Here is a tiny trained network, its code and every weight. The questions are about switching its units off for an input and a target symbol, where a switched-off unit gives its printed mean instead of its output.

import numpy as np


def w(rows, s, z=0):
    codes = np.array(rows[::2]) - 128.0
    scale = np.full(codes.shape[1], s)
    scale[-1] = z or s
    return codes * scale


def norm(h):
    return h / np.sqrt((h * h).mean(-1, keepdims=True) + 1e-5)


def f(y):
    return np.maximum(y, 0)


def softmax(a):
    e = np.exp(a - a.max(-1, keepdims=True))
    return e / e.sum(-1, keepdims=True)


def log_softmax(a):
    a = a - a.max(-1, keepdims=True)
    return a - np.log(np.exp(a).sum(-1, keepdims=True))


def net(x, mask):
    ids = ['αβγθσψ'.index(c) for c in x.split()]
    T = len(ids)
    res = E[ids] + P[:T]
    u = 0
    for l in range(2):
        q, k, v = (norm(res) @ M[l].T for M in (Q, K, V))
        z = softmax(np.where(np.tri(T) > 0, q @ k.T / 3**0.5, -1e9)) @ v
        res = res + np.where(mask[u], z, O[l][:, -1]) @ O[l][:, :-1]
        u += 1
        y = f(norm(res) @ A[l][:, :-1].T + A[l][:, -1])
        res = res + np.where(mask[u : u + 16], y, B[l][:, -1]) @ B[l][:, :-1]
        u += 16
    return log_softmax(norm(res)[-1] @ U[:, :-1].T + U[:, -1])


Q, K, V, O, A, B = {}, {}, {}, {}, {}, {}
E = w([
[183,247,149,165,79,144,165,187,121,129],'α',
[153,124,120,105,190,173,110,115,51,125],'β',
[146,170,52,111,214,166,94,68,142,156],'γ',
[115,113,140,134,130,129,193,161,102,34],'θ',
[161,182,104,139,156,166,89,98,134,148],'σ',
[183,91,150,97,119,137,120,135,187,205],'ψ',
],0.013)
P = w([
[113,57,254,126,150,78,169,173,67,74],'0',
[128,31,107,230,168,138,135,95,144,234],'1',
[127,31,90,172,150,71,109,120,146,173],'2',
[108,29,112,141,132,55,109,154,115,183],'3',
[108,134,76,113,131,82,86,125,178,136],'4',
[115,123,92,105,120,107,71,138,156,131],'5',
[99,145,123,93,97,129,67,174,130,144],'6',
],0.0051)
Q[0] = w([
[70,254,114,29,149,150,123,233,90,98],'0.h1',
[224,93,93,86,92,212,22,186,192,216],'0.h1',
[211,71,95,63,51,46,165,103,119,159],'0.h1',
],0.003)
K[0] = w([
[254,142,212,166,125,195,247,252,235,53],'0.h1',
[195,178,128,161,27,198,249,178,118,131],'0.h1',
[128,93,39,150,118,182,152,254,99,39],'0.h1',
],0.0029)
V[0] = w([
[170,218,168,132,41,162,133,227,63,121],'0.h1',
[131,59,115,108,73,117,137,146,199,173],'0.h1',
[252,194,94,120,68,71,112,151,79,99],'0.h1',
],0.0033)
O[0] = w([
[83,32,135,64,220,78,40,97,158,129,159],'0.h1',
[190,134,161,127,222,138,61,185,144,107,6],'0.h1',
[118,113,114,100,40,89,76,86,157,253,210],'0.h1',
],0.0076,0.0022)
A[0] = w([
[168,98,177,178,176,249,147,138,176,117,93],'0.n1',
[37,136,81,165,49,110,148,168,167,126,7],'0.n2',
[154,137,193,131,139,99,126,163,145,222,115],'0.n3',
[64,168,201,72,141,77,91,112,84,155,46],'0.n4',
[164,154,151,119,123,181,152,101,123,52,160],'0.n5',
[129,161,114,79,157,153,36,86,222,196,254],'0.n6',
[115,165,114,66,121,129,128,80,109,130,75],'0.n7',
[179,156,165,177,118,140,119,207,188,133,39],'0.n8',
[143,152,140,156,195,223,192,119,29,147,187],'0.n9',
[111,149,135,161,131,117,169,170,105,74,225],'0.n10',
[166,93,165,101,178,105,86,154,165,130,129],'0.n11',
[76,142,190,122,136,3,105,106,103,128,182],'0.n12',
[147,166,128,156,121,131,116,204,130,119,109],'0.n13',
[108,108,132,196,190,145,109,70,206,194,159],'0.n14',
[128,74,133,148,93,118,172,108,244,163,147],'0.n15',
[154,35,116,119,236,122,148,177,93,115,219],'0.n16',
],0.0051,0.00085)
B[0] = w([
[84,192,113,112,46,71,26,253,111,44,152],'0.n1',
[89,111,5,133,25,150,29,186,98,160,144],'0.n2',
[157,214,121,108,186,203,166,109,100,94,173],'0.n3',
[141,81,102,81,145,193,119,147,156,107,153],'0.n4',
[160,200,86,94,109,122,190,158,213,111,144],'0.n5',
[188,2,168,121,115,113,174,203,101,70,255],'0.n6',
[66,85,132,134,114,153,114,188,135,135,157],'0.n7',
[35,161,96,235,208,151,188,59,137,174,156],'0.n8',
[153,129,134,53,108,94,179,179,222,134,189],'0.n9',
[210,203,55,121,148,130,107,49,144,253,145],'0.n10',
[179,147,113,130,104,154,87,142,194,65,150],'0.n11',
[119,204,69,182,234,178,158,182,189,164,150],'0.n12',
[61,79,94,119,145,195,105,41,110,159,147],'0.n13',
[112,214,154,128,71,127,104,131,98,89,205],'0.n14',
[48,208,104,120,131,124,125,28,90,123,153],'0.n15',
[137,226,122,177,124,145,40,92,148,127,154],'0.n16',
],0.0038,0.0085)
Q[1] = w([
[175,158,139,77,119,225,143,254,184,119],'1.h1',
[235,166,131,100,98,100,216,193,180,122],'1.h1',
[7,168,187,234,150,152,148,33,88,191],'1.h1',
],0.0058)
K[1] = w([
[69,104,189,77,169,115,143,108,186,35],'1.h1',
[108,96,190,100,140,124,148,68,74,149],'1.h1',
[99,254,89,162,155,199,133,120,104,112],'1.h1',
],0.007)
V[1] = w([
[184,93,100,183,9,203,83,162,107,137],'1.h1',
[254,166,168,174,88,31,111,154,138,104],'1.h1',
[109,103,134,40,94,123,228,16,117,153],'1.h1',
],0.0051)
O[1] = w([
[137,253,195,96,142,131,165,28,83,28,226],'1.h1',
[211,126,105,137,68,47,76,227,112,154,5],'1.h1',
[175,66,113,208,118,135,205,93,165,166,110],'1.h1',
],0.0059,0.0023)
A[1] = w([
[116,221,118,188,136,185,170,124,102,132,143],'1.n1',
[128,134,96,155,94,86,112,170,117,168,8],'1.n2',
[137,103,111,203,114,122,194,117,174,151,70],'1.n3',
[189,33,175,111,134,115,44,76,133,126,24],'1.n4',
[181,168,130,90,144,190,60,193,173,159,206],'1.n5',
[66,142,199,178,152,113,176,61,162,134,68],'1.n6',
[64,137,109,121,115,130,51,157,169,113,171],'1.n7',
[94,167,139,65,82,46,99,74,48,117,125],'1.n8',
[172,218,147,148,134,105,107,123,164,177,231],'1.n9',
[58,73,94,112,127,165,171,89,208,131,199],'1.n10',
[111,163,116,131,88,128,142,2,74,124,139],'1.n11',
[175,123,212,119,122,118,124,142,37,182,155],'1.n12',
[66,113,103,160,119,147,181,92,94,202,108],'1.n13',
[115,99,101,67,144,223,86,141,175,123,155],'1.n14',
[109,91,123,203,103,90,199,116,118,156,106],'1.n15',
[103,133,201,148,169,165,124,123,149,100,207],'1.n16',
],0.0059,0.0016)
B[1] = w([
[126,34,127,62,136,94,201,118,141,147,244],'1.n1',
[43,87,177,175,188,149,108,172,162,94,152],'1.n2',
[119,97,168,70,144,102,73,114,112,156,181],'1.n3',
[101,98,106,91,131,101,202,70,149,98,170],'1.n4',
[124,128,115,135,139,92,166,113,117,89,253],'1.n5',
[75,66,143,177,105,119,130,198,190,46,182],'1.n6',
[59,44,132,155,119,176,164,89,95,140,177],'1.n7',
[90,160,118,82,83,102,46,201,125,112,188],'1.n8',
[171,137,114,72,94,85,146,68,136,111,221],'1.n9',
[135,140,180,180,67,163,99,128,36,111,206],'1.n10',
[106,128,164,183,189,152,73,253,142,101,223],'1.n11',
[136,163,102,90,111,88,167,148,134,101,152],'1.n12',
[156,172,131,199,90,109,61,97,72,118,189],'1.n13',
[166,160,195,134,90,147,102,91,137,178,206],'1.n14',
[167,190,169,74,156,166,77,96,90,167,157],'1.n15',
[103,111,15,166,149,120,137,117,132,75,167],'1.n16',
],0.0053,0.0063)
U = w([
[26,87,125,119,103,72,124,61,140,142,7],'α',
[62,99,163,195,153,148,182,67,150,37,190],'β',
[178,181,175,178,83,183,77,68,105,210,105],'γ',
[96,253,157,126,77,98,47,143,142,77,155],'θ',
[117,52,145,153,156,122,119,210,223,149,127],'σ',
[207,127,130,97,128,75,223,51,162,105,135],'ψ',
],0.0047,0.002)

Each question gives the input, a string of symbols that net reads in full, and the target symbol t.
The units are the heads (3 rows each of Q, K, V and O) and the neurons (one row each of A and B). Each row of codes is followed by its name. A weight is (code - 128) times the scale printed after its matrix; where a second scale follows, it is the last column's (O, A, B and U).
mask holds one flag per unit, layer by layer, with each layer's heads first. A switched-off unit (its flag False) gives its mean, the last column of its rows in O or B, instead of its output. The means were averaged over made-up inputs and are rounded, as every weight is.
A unit's drop is (log p(t) with every unit on - log p(t) with that unit switched off) / (log p(t) with every unit on - log p(t) with every unit switched off).
The circuit of an input: a set's keep is (log p(t) with only the set's units on - log p(t) with every unit switched off) / (log p(t) with every unit on - log p(t) with every unit switched off). Starting from the 12 units with the biggest drops (on a tie, the unit counted first), units are removed one at a time, each time the one whose removal leaves the highest keep (on an exact tie, the one counted first), for as long as the keep stays at least 0.8.
circuit, biggest first: the units of the circuit, biggest drop first
top k neurons: the k neurons with the biggest drops, biggest first
top k neurons in layer l: the k neurons of layer l with the biggest drops, biggest first
drop when u is switched off: that unit's drop, to one decimal
input ψ γ γ, target θ: circuit, biggest first : 1.h1; 0.h1
input ψ γ σ σ β σ ψ, target θ: circuit, biggest first : 1.h1; 0.h1; 0.n1
input θ γ σ σ σ γ, target σ: circuit, biggest first : 1.h1; 0.h1; 0.n6; 0.n10
input β α σ γ σ β, target θ: circuit, biggest first : 0.n6; 1.h1; 1.n8
input γ σ γ σ, target ψ: top neuron : 1.n1
input θ σ σ σ, target σ: circuit, biggest first : 0.h1; 1.h1; 1.n2
input γ θ α ψ ψ θ, target ψ: top 2 neurons : 0.n10; 0.n15
input γ α α, target ψ: top 4 neurons : 0.n3; 0.n12; 1.n9; 1.n1
input γ α σ α, target ψ: top 2 neurons in layer 1 : 1.n1; 1.n9
input β β ψ σ ψ, target γ: top 3 neurons in layer 0 : 0.n6; 0.n9; 0.n15
input β σ σ, target γ: top 2 neurons : 1.n15; 0.n6
input γ θ γ α β, target γ: top 3 neurons in layer 0 : 0.n9; 0.n14; 0.n6
input σ σ β ψ, target β: top 2 neurons : 0.n3; 1.n6
input β α σ, target θ: top 2 neurons : 0.n14; 1.n8
input ψ γ γ σ γ, target θ: top neuron in layer 1 : 1.n1
input θ θ β α ψ α, target σ: top 2 neurons in layer 0 : 0.n10; 0.n16
input σ σ σ α γ γ, target γ: top 2 neurons in layer 0 : 0.n6; 0.n15
input β σ γ σ β, target γ: top 2 neurons : 0.n9; 0.n6
input β β α σ θ ψ ψ, target ψ: top 2 neurons : 0.n6; 1.n4
input θ γ σ, target σ: top neuron : 1.n2
input α γ γ, target γ: top 2 neurons in layer 1 : 1.n14; 1.n1
input α σ α, target α: top 2 neurons in layer 1 : 1.n7; 1.n11
input θ γ γ β, target σ: drop when 0.h1 is switched off : 1.6
input α β σ α σ σ, target α: drop when 1.n4 is switched off : 0.3
input ψ γ ψ γ α σ θ, target θ: drop when 1.n8 is switched off : 0.1
input θ ψ ψ σ β σ γ, target σ: drop when 1.h1 is switched off : 1.2
input θ ψ γ ψ θ, target σ: top neuron in layer 1 : 1.n2
